Below are the code and all the weights of a small trained network. Each question names an input and a class and asks about switching units off, where a switched-off unit gives its printed mean instead of its output.

import numpy as np


def w(rows, s, z=0):
    codes = np.array(rows[::2]) - 128.0
    scale = np.full(codes.shape[1], s)
    scale[-1] = z or s
    return codes * scale


def f(y):
    return np.maximum(y, 0)


def log_softmax(a):
    a = a - a.max(-1, keepdims=True)
    return a - np.log(np.exp(a).sum(-1, keepdims=True))


def net(x, mask):
    res = np.array(x, float).reshape(1, 6) / 4 @ E
    y = f(res @ A[0][:, :-1].T + A[0][:, -1])
    res = res + np.where(mask, y, B[0][:, -1]) @ B[0][:, :-1]
    return log_softmax(res[-1] @ U[:, :-1].T + U[:, -1])


A, B = {}, {}
E = w([
[118,177,85,196,151,5,147,179],'x0',
[128,128,160,154,12,30,137,117],'x1',
[104,1,111,168,128,69,81,114],'x2',
[68,133,95,242,32,157,97,143],'x3',
[192,204,45,143,114,134,45,51],'x4',
[104,91,58,105,82,142,198,68],'x5',
],0.0096)
A[0] = w([
[138,101,148,153,175,176,85,126,189],'N1',
[125,198,141,158,178,158,135,159,198],'N2',
[135,161,113,103,149,161,199,190,156],'N3',
[153,178,95,120,181,142,56,188,93],'N4',
[129,166,30,160,99,128,121,84,155],'N5',
[60,60,206,177,132,178,150,149,141],'N6',
[195,59,173,77,116,176,157,121,254],'N7',
[93,110,186,98,115,88,91,114,165],'N8',
[178,148,112,157,145,140,71,128,60],'N9',
[134,121,78,177,79,149,68,111,138],'N10',
[133,128,141,137,93,64,124,106,134],'N11',
[136,93,115,121,197,155,118,105,220],'N12',
[157,126,98,137,134,158,95,132,115],'N13',
[149,140,59,160,71,138,136,48,140],'N14',
[103,120,154,130,128,70,64,176,159],'N15',
[130,154,125,161,144,134,150,217,178],'N16',
[141,129,120,129,162,22,71,122,159],'N17',
[113,115,111,8,166,142,159,117,155],'N18',
[136,153,150,53,163,159,104,92,163],'N19',
[98,116,98,205,136,145,130,131,134],'N20',
[151,147,120,93,85,111,94,88,98],'N21',
[124,102,120,54,172,180,154,78,71],'N22',
[116,147,126,202,189,150,57,125,174],'N23',
[126,138,115,101,116,51,96,153,94],'N24',
[187,104,138,105,165,120,149,110,126],'N25',
[138,123,186,167,152,40,147,142,123],'N26',
[140,121,202,116,69,142,166,124,157],'N27',
[117,208,123,115,117,138,199,150,93],'N28',
[95,101,137,180,137,122,148,132,90],'N29',
[132,129,99,43,179,141,134,76,134],'N30',
[156,168,157,112,178,78,127,117,142],'N31',
[96,94,164,145,78,151,118,154,136],'N32',
[115,187,175,92,135,34,175,135,229],'N33',
[169,122,95,130,150,102,36,154,138],'N34',
[86,125,96,151,82,135,96,41,150],'N35',
],0.013,0.0044)
B[0] = w([
[113,111,140,66,162,125,124,122,215],'N1',
[129,180,201,105,108,142,122,85,228],'N2',
[59,229,163,143,123,135,127,157,215],'N3',
[178,183,176,91,114,156,107,89,227],'N4',
[120,146,105,161,83,150,80,61,245],'N5',
[46,78,156,16,115,114,115,246,237],'N6',
[125,51,91,124,168,169,192,133,253],'N7',
[173,69,120,129,138,122,168,121,185],'N8',
[216,130,200,88,111,143,94,83,192],'N9',
[165,119,66,94,77,150,94,102,238],'N10',
[162,73,104,165,90,118,131,137,193],'N11',
[145,128,79,57,217,121,114,158,230],'N12',
[142,127,124,78,120,147,120,75,178],'N13',
[96,145,42,164,95,148,99,64,239],'N14',
[174,65,120,91,134,44,125,139,206],'N15',
[81,191,163,134,66,80,77,141,205],'N16',
[231,114,111,138,136,84,157,119,226],'N17',
[33,134,78,182,186,149,157,98,249],'N18',
[146,155,162,121,191,161,152,124,232],'N19',
[109,153,87,82,119,100,63,155,197],'N20',
[125,160,102,149,134,135,107,115,181],'N21',
[111,159,77,148,226,188,167,115,231],'N22',
[181,163,178,42,123,94,75,82,230],'N23',
[180,134,106,175,109,68,154,134,181],'N24',
[109,120,88,143,199,100,128,135,194],'N25',
[147,98,129,174,113,37,145,179,217],'N26',
[119,64,205,209,81,205,218,154,195],'N27',
[66,202,185,216,94,178,131,104,204],'N28',
[84,108,120,99,104,67,91,181,173],'N29',
[135,152,65,150,202,156,153,44,233],'N30',
[173,173,169,166,147,127,147,104,205],'N31',
[110,56,123,112,81,165,138,196,196],'N32',
[144,160,144,230,112,109,162,148,241],'N33',
[174,99,127,101,144,91,109,65,212],'N34',
[167,68,2,128,71,181,106,99,227],'N35',
],0.0081,0.012)
U = w([
[197,149,150,42,157,131,87,88,25],'0',
[115,203,150,147,129,138,139,134,221],'1',
[96,105,115,43,155,90,85,205,2],'2',
[127,136,82,99,248,153,156,111,149],'3',
[154,122,30,98,74,145,76,87,178],'4',
[116,46,144,89,124,164,171,173,147],'5',
[195,116,103,146,141,28,131,144,168],'6',
],0.013,0.0008)

Each question gives the input, the list of numbers given to net, and the class t.
The units are the neurons (one row each of A and B). Each row of codes is followed by its name. A weight is (code - 128) times the scale printed after its matrix; where a second scale follows, it is the last column's (A, B and U).
mask holds one flag per neuron, in row order. A switched-off neuron (its flag False) gives its mean, the last column of its row in B, instead of its output. The means were averaged over made-up inputs and are rounded, as every weight is.
A unit's drop is (log p(t) with every unit on - log p(t) with that unit switched off) / (log p(t) with every unit on - log p(t) with every unit switched off).
The circuit of an input: a set's keep is (log p(t) with only the set's units on - log p(t) with every unit switched off) / (log p(t) with every unit on - log p(t) with every unit switched off). Starting from the 12 units with the biggest drops (on a tie, the unit counted first), units are removed one at a time, each time the one whose removal leaves the highest keep (on an exact tie, the one counted first), for as long as the keep stays at least 0.8.
circuit, biggest first: the units of the circuit, biggest drop first
unit that matters most: the unit with the biggest drop
k most important neurons: the k neurons with the biggest drops, biggest first
drop of u: that unit's drop, to one decimal
input [-2,1,-7,4,0,3], class 1: unit that matters most -> N28
input [-7,-6,-7,4,6,7], class 3: 2 most important neurons -> (N22 N19)
input [1,-1,-5,-8,2,-7], class 3: 2 most important neurons -> (N18 N30)
input [1,2,3,-7,0,0], class 6: 3 most important neurons -> (N26 N17 N33)
input [-2,4,7,-6,7,-8], class 6: 4 most important neurons -> (N17 N24 N26 N15)
input [8,-4,0,-1,-7,0], class 6: 2 most important neurons -> (N26 N33)
input [4,5,-6,-4,-2,-7], class 6: 3 most important neurons -> (N26 N15 N17)
input [8,-4,1,2,-3,6], class 6: 2 most important neurons -> (N6 N18)
input [3,-2,-7,-6,2,0], class 1: 2 most important neurons -> (N28 N3)
input [-2,4,-4,-6,-2,-4], class 1: 3 most important neurons -> (N33 N12 N27)
input [4,8,-8,-3,-5,-3], class 1: 2 most important neurons -> (N28 N3)
input [0,1,8,-3,-1,6], class 3: 2 most important neurons -> (N10 N5)
input [-6,-5,7,1,-6,6], class 5: 3 most important neurons -> (N6 N32 N7)
input [4,-3,0,-5,-6,-4], class 6: circuit, biggest first -> (N26)
input [-3,-2,8,4,1,-6], class 2: drop of N32 -> 0.1
input [1,-6,4,0,-3,-6], class 2: drop of N6 -> 0.3
input [-8,-6,-3,2,7,2], class 3: drop of N22 -> 0.2
